Below is a small trained network, with its code and all its weights. Each question gives an input and a class and asks what happens when units are switched off, that is, made to give their printed mean instead of their output.

import numpy as np


def w(rows, s, z=0):
    codes = np.array(rows[::2]) - 128.0
    scale = np.full(codes.shape[1], s)
    scale[-1] = z or s
    return codes * scale


def norm(h):
    return h / np.sqrt((h * h).mean(-1, keepdims=True) + 1e-5)


def f(y):
    return np.maximum(y, 0)


def log_softmax(a):
    a = a - a.max(-1, keepdims=True)
    return a - np.log(np.exp(a).sum(-1, keepdims=True))


def net(x, mask):
    res = np.array(x, float).reshape(1, 8) / 4 @ E
    u = 0
    for l in range(2):
        y = f(norm(res) @ A[l][:, :-1].T + A[l][:, -1])
        res = res + np.where(mask[u : u + 3], y, B[l][:, -1]) @ B[l][:, :-1]
        u += 3
    return log_softmax(norm(res)[-1] @ U[:, :-1].T + U[:, -1])


A, B = {}, {}
E = w([
[131,255,154,120,144,95,110],'x0',
[128,127,126,130,120,117,118],'x1',
[136,126,137,122,133,138,127],'x2',
[118,130,126,131,123,127,133],'x3',
[203,150,116,173,43,154,181],'x4',
[134,124,130,130,123,112,115],'x5',
[113,131,122,116,108,127,123],'x6',
[126,129,130,122,120,130,126],'x7',
],0.008)
A[0] = w([
[123,150,120,113,141,132,86,151],'L0N1',
[144,13,88,140,89,162,144,7],'L0N2',
[109,4,103,120,132,143,136,175],'L0N3',
],0.016,0.0016)
B[0] = w([
[129,60,105,154,146,131,156,165],'L0N1',
[99,79,231,105,94,91,242,235],'L0N2',
[157,201,39,159,150,163,5,246],'L0N3',
],0.011,0.013)
A[1] = w([
[191,175,72,131,72,153,121,48],'L1N1',
[95,160,110,169,125,175,4,173],'L1N2',
[66,119,144,58,228,65,140,8],'L1N3',
],0.016,0.0019)
B[1] = w([
[169,171,64,145,115,96,95,203],'L1N1',
[74,112,155,169,151,235,90,252],'L1N2',
[116,85,112,2,200,39,146,204],'L1N3',
],0.015,0.013)
U = w([
[65,110,139,185,175,254,23,143],'0',
[146,77,223,150,35,119,225,214],'1',
[108,84,122,17,220,42,128,97],'2',
[228,231,40,169,86,57,90,1],'3',
],0.0089,0.001)

Each question gives the input, the list of numbers given to net, and the class t.
The units are the neurons (one row each of A and B). Each row of codes is followed by its name. A weight is (code - 128) times the scale printed after its matrix; where a second scale follows, it is the last column's (A, B and U).
mask holds one flag per neuron, layer by layer. A switched-off neuron (its flag False) gives its mean, the last column of its row in B, instead of its output. The means were averaged over made-up inputs and are rounded, as every weight is.
A unit's drop is (log p(t) with every unit on - log p(t) with that unit switched off) / (log p(t) with every unit on - log p(t) with every unit switched off).
The circuit of an input: a set's keep is (log p(t) with only the set's units on - log p(t) with every unit switched off) / (log p(t) with every unit on - log p(t) with every unit switched off). Starting from all 6 units, units are removed one at a time, each time the one whose removal leaves the highest keep (on an exact tie, the one counted first), for as long as the keep stays at least 0.8.
units of the circuit, in order: the units of the circuit, biggest drop first
unit that matters most: the unit with the biggest drop
top k neurons: the k neurons with the biggest drops, biggest first
k most important neurons of layer l: the k neurons of layer l with the biggest drops, biggest first
drop of u: that unit's drop, to one decimal
input [4,8,-6,5,2,-1,2,-1], class 3: unit that matters most : L0N2
input [7,1,5,-1,2,1,-6,-6], class 3: units of the circuit, in order : (L0N2 L0N3 L1N2 L1N3)
input [5,-1,2,-5,2,8,8,-3], class 3: top 3 neurons : (L0N2 L0N3 L1N2)
input [1,-3,2,5,-7,-3,-4,0], class 2: top 2 neurons : (L0N3 L1N3)
input [7,-3,-6,3,-5,-2,4,-8], class 2: top 2 neurons : (L0N3 L1N3)
input [-8,6,-5,-1,2,-7,6,6], class 1: 2 most important neurons of layer 1 : (L1N2 L1N3)
input [-7,6,0,7,1,1,-7,2], class 1: top 2 neurons : (L0N2 L1N2)
input [5,-8,-6,-5,6,-3,-3,1], class 3: top 2 neurons : (L0N2 L0N3)
input [-2,1,7,0,4,-5,8,2], class 1: drop of L0N1 : 0.0
input [4,4,6,-1,5,-2,8,2], class 3: drop of L0N3 : 0.9
input [7,-5,5,6,-2,-3,5,-8], class 2: drop of L0N3 : 4.1
